Here is a tiny trained network, its code and every weight. The questions are about switching its units off for an input and a class, where a switched-off unit gives its printed mean instead of its output.

import numpy as np


def w(rows, s, z=0):
    codes = np.array(rows[::2]) - 128.0
    scale = np.full(codes.shape[1], s)
    scale[-1] = z or s
    return codes * scale


def f(y):
    return np.maximum(y, 0)


def log_softmax(a):
    a = a - a.max(-1, keepdims=True)
    return a - np.log(np.exp(a).sum(-1, keepdims=True))


def net(x, mask):
    res = np.array(x, float).reshape(1, 6) / 4 @ E
    y = f(res @ A[0][:, :-1].T + A[0][:, -1])
    res = res + np.where(mask, y, B[0][:, -1]) @ B[0][:, :-1]
    return log_softmax(res[-1] @ U[:, :-1].T + U[:, -1])


A, B = {}, {}
E = w([
[127,128,127],'x0',
[15,118,192],'x1',
[129,129,128],'x2',
[173,2,184],'x3',
[94,66,19],'x4',
[128,128,128],'x5',
],0.0077)
A[0] = w([
[124,72,61,36],'n0',
[112,54,147,24],'n1',
[149,139,87,67],'n2',
[139,152,121,113],'n3',
[146,107,151,141],'n4',
[115,144,90,105],'n5',
[124,57,147,56],'n6',
[193,120,171,172],'n7',
[191,160,164,154],'n8',
[92,132,179,118],'n9',
[120,57,145,197],'n10',
[123,204,104,186],'n11',
[204,158,173,153],'n12',
[72,123,102,119],'n13',
[97,166,101,109],'n14',
[113,80,63,149],'n15',
[135,84,81,24],'n16',
[123,206,107,139],'n17',
[101,120,151,143],'n18',
[100,89,127,48],'n19',
[131,243,96,97],'n20',
[91,116,163,156],'n21',
[121,203,212,18],'n22',
[121,62,144,190],'n23',
[95,119,159,126],'n24',
[152,185,147,113],'n25',
[154,204,228,191],'n26',
[74,111,183,181],'n27',
[28,166,96,114],'n28',
[209,149,65,174],'n29',
[254,131,194,133],'n30',
[157,123,142,130],'n31',
[163,108,117,109],'n32',
[70,125,95,129],'n33',
[48,98,207,2],'n34',
[67,110,183,183],'n35',
[132,113,72,98],'n36',
[130,178,113,184],'n37',
[114,83,67,148],'n38',
[173,141,76,91],'n39',
[103,151,101,145],'n40',
[62,171,70,136],'n41',
],0.013,0.0064)
B[0] = w([
[194,73,204,160],'n0',
[126,55,36,148],'n1',
[120,101,76,146],'n2',
[132,105,141,143],'n3',
[119,148,132,156],'n4',
[108,156,106,155],'n5',
[168,49,73,153],'n6',
[85,218,152,192],'n7',
[98,183,130,186],'n8',
[155,73,141,179],'n9',
[144,137,211,198],'n10',
[130,57,86,219],'n11',
[97,202,124,193],'n12',
[109,204,107,171],'n13',
[115,160,152,172],'n14',
[130,70,73,190],'n15',
[159,135,200,144],'n16',
[175,47,137,200],'n17',
[132,100,104,164],'n18',
[115,128,72,137],'n19',
[195,22,197,215],'n20',
[129,95,90,183],'n21',
[109,54,4,188],'n22',
[146,133,199,192],'n23',
[151,84,124,166],'n24',
[155,101,151,168],'n25',
[207,29,204,255],'n26',
[111,86,54,215],'n27',
[76,253,106,220],'n28',
[185,37,179,220],'n29',
[62,254,138,216],'n30',
[118,157,129,149],'n31',
[128,149,146,150],'n32',
[110,212,108,179],'n33',
[223,83,250,184],'n34',
[109,112,53,220],'n35',
[128,78,118,161],'n36',
[106,90,79,195],'n37',
[124,73,78,186],'n38',
[135,53,105,167],'n39',
[108,168,118,173],'n40',
[87,226,119,216],'n41',
],0.021,0.0092)
U = w([
[181,80,204,253],'0',
[128,55,2,40],'1',
[55,217,92,132],'2',
],0.0099,0.00055)

Each question gives the input, the list of numbers given to net, and the class t.
The units are the neurons (one row each of A and B). Each row of codes is followed by its name. A weight is (code - 128) times the scale printed after its matrix; where a second scale follows, it is the last column's (A, B and U).
mask holds one flag per neuron, in row order. A switched-off neuron (its flag False) gives its mean, the last column of its row in B, instead of its output. The means were averaged over made-up inputs and are rounded, as every weight is.
A unit's drop is (log p(t) with every unit on - log p(t) with that unit switched off) / (log p(t) with every unit on - log p(t) with every unit switched off).
The circuit of an input: a set's keep is (log p(t) with only the set's units on - log p(t) with every unit switched off) / (log p(t) with every unit on - log p(t) with every unit switched off). Starting from the 12 units with the biggest drops (on a tie, the unit counted first), units are removed one at a time, each time the one whose removal leaves the highest keep (on an exact tie, the one counted first), for as long as the keep stays at least 0.8.
circuit, biggest first: the units of the circuit, biggest drop first
top k neurons: the k neurons with the biggest drops, biggest first
drop when u is switched off: that unit's drop, to one decimal
input [1,-7,8,-8,-3,4], class 0: circuit, biggest first : n20
input [-1,1,1,-8,-7,0], class 1: top 4 neurons : n22, n11, n37, n34
input [-4,8,1,0,-1,-1], class 1: top 3 neurons : n35, n27, n20
input [3,0,-6,7,4,-1], class 0: top 2 neurons : n10, n23
input [-3,-3,-1,1,7,-6], class 0: top 2 neurons : n0, n22
input [1,-6,-4,7,0,1], class 2: top 2 neurons : n30, n26
input [-8,0,7,-8,-3,4], class 0: top 2 neurons : n20, n26
input [-8,1,-7,-7,5,-1], class 2: top 2 neurons : n28, n41
input [2,-3,-1,2,-7,7], class 2: drop when n33 is switched off : 0.0
input [1,-7,-3,4,-8,4], class 2: drop when n30 is switched off : 0.4
input [3,4,-8,-8,-6,3], class 1: drop when n22 is switched off : 3.1
input [2,6,1,-3,1,1], class 2: drop when n28 is switched off : 0.4
